Here is a tiny trained network, its code and every weight. The questions are about switching its units off for an input and a class, where a switched-off unit gives its printed mean instead of its output.

import numpy as np


def w(rows, s, z=0):
    codes = np.array(rows[::2]) - 128.0
    scale = np.full(codes.shape[1], s)
    scale[-1] = z or s
    return codes * scale


def norm(h):
    return h / np.sqrt((h * h).mean(-1, keepdims=True) + 1e-5)


def f(y):
    return y / 2 * (1 + np.tanh(0.7978845608 * (y + 0.044715 * y**3)))


def log_softmax(a):
    a = a - a.max(-1, keepdims=True)
    return a - np.log(np.exp(a).sum(-1, keepdims=True))


def net(x, mask):
    res = np.array(x, float).reshape(1, 2) / 4 @ E
    u = 0
    for l in range(2):
        y = f(norm(res) @ A[l][:, :-1].T + A[l][:, -1])
        res = res + np.where(mask[u : u + 7], y, B[l][:, -1]) @ B[l][:, :-1]
        u += 7
    return log_softmax(norm(res)[-1] @ U[:, :-1].T + U[:, -1])


A, B = {}, {}
E = w([
[156,38,138],'x0',
[238,118,2],'x1',
],0.0065)
A[0] = w([
[91,167,182,168],'L0N1',
[170,124,81,204],'L0N2',
[54,110,133,146],'L0N3',
[134,65,107,172],'L0N4',
[168,161,78,73],'L0N5',
[70,254,70,5],'L0N6',
[42,79,104,101],'L0N7',
],0.0092,0.0032)
B[0] = w([
[204,83,130,251],'L0N1',
[107,175,180,246],'L0N2',
[217,86,52,192],'L0N3',
[52,184,72,193],'L0N4',
[149,156,143,184],'L0N5',
[46,2,82,237],'L0N6',
[142,105,154,146],'L0N7',
],0.0076,0.003)
A[1] = w([
[82,195,177,233],'L1N1',
[101,85,64,250],'L1N2',
[81,84,110,154],'L1N3',
[115,119,180,66],'L1N4',
[101,94,252,93],'L1N5',
[34,201,126,122],'L1N6',
[165,90,107,224],'L1N7',
],0.011,0.002)
B[1] = w([
[204,11,182,161],'L1N1',
[18,179,149,253],'L1N2',
[51,70,41,207],'L1N3',
[188,166,13,143],'L1N4',
[143,253,45,250],'L1N5',
[94,39,132,184],'L1N6',
[59,88,221,196],'L1N7',
],0.0055,0.0044)
U = w([
[47,122,54,165],'0',
[232,224,104,173],'1',
[148,4,175,132],'2',
[166,135,188,3],'3',
],0.013,0.0078)

Each question gives the input, the list of numbers given to net, and the class t.
The units are the neurons (one row each of A and B). Each row of codes is followed by its name. A weight is (code - 128) times the scale printed after its matrix; where a second scale follows, it is the last column's (A, B and U).
mask holds one flag per neuron, layer by layer. A switched-off neuron (its flag False) gives its mean, the last column of its row in B, instead of its output. The means were averaged over made-up inputs and are rounded, as every weight is.
A unit's drop is (log p(t) with every unit on - log p(t) with that unit switched off) / (log p(t) with every unit on - log p(t) with every unit switched off).
The circuit of an input: a set's keep is (log p(t) with only the set's units on - log p(t) with every unit switched off) / (log p(t) with every unit on - log p(t) with every unit switched off). Starting from the 12 units with the biggest drops (on a tie, the unit counted first), units are removed one at a time, each time the one whose removal leaves the highest keep (on an exact tie, the one counted first), for as long as the keep stays at least 0.8.
units of the circuit, in order: the units of the circuit, biggest drop first
unit that matters most: the unit with the biggest drop
k most important neurons: the k neurons with the biggest drops, biggest first
top k neurons in layer l: the k neurons of layer l with the biggest drops, biggest first
drop when u is switched off: that unit's drop, to one decimal
input [8,-8], class 0: units of the circuit, in order : (L1N5)
input [2,1], class 2: 3 most important neurons : (L1N1; L0N6; L0N2)
input [6,5], class 0: 3 most important neurons : (L0N4; L0N1; L1N5)
input [2,5], class 1: 3 most important neurons : (L0N6; L1N3; L0N2)
input [-1,-6], class 1: 2 most important neurons : (L1N5; L0N6)
input [4,-6], class 1: units of the circuit, in order : (L0N6; L1N5; L1N2)
input [8,2], class 0: 2 most important neurons : (L0N4; L0N1)
input [-3,3], class 2: 3 most important neurons : (L0N3; L0N1; L0N2)
input [7,6], class 0: units of the circuit, in order : (L0N4; L0N1; L1N2)
input [1,-3], class 2: 4 most important neurons : (L0N3; L0N1; L0N2; L1N7)
input [6,-5], class 0: 4 most important neurons : (L1N5; L0N2; L0N3; L0N5)
input [-6,-7], class 1: top 2 neurons in layer 0 : (L0N1; L0N4)
input [2,-2], class 2: top 2 neurons in layer 0 : (L0N3; L0N2)
input [0,2], class 2: unit that matters most : L1N1
input [0,4], class 1: 2 most important neurons : (L0N6; L1N7)
input [-1,0], class 2: 2 most important neurons : (L1N5; L0N4)
input [-3,-4], class 1: top 3 neurons in layer 1 : (L1N5; L1N6; L1N2)
input [0,1], class 2: 2 most important neurons : (L1N1; L1N6)
input [0,-2], class 2: 2 most important neurons : (L0N3; L0N2)
input [0,-8], class 1: 2 most important neurons : (L1N5; L0N6)
input [7,1], class 0: units of the circuit, in order : (L0N4)
input [0,-1], class 2: top 2 neurons in layer 1 : (L1N5; L1N7)
input [-1,-2], class 2: drop when L0N1 is switched off : 0.1
input [2,-6], class 1: drop when L1N5 is switched off : 0.6
input [2,-8], class 1: drop when L1N5 is switched off : 0.8
input [-2,-7], class 1: drop when L1N5 is switched off : 0.5
input [1,1], class 2: most important neuron : (L1N1)
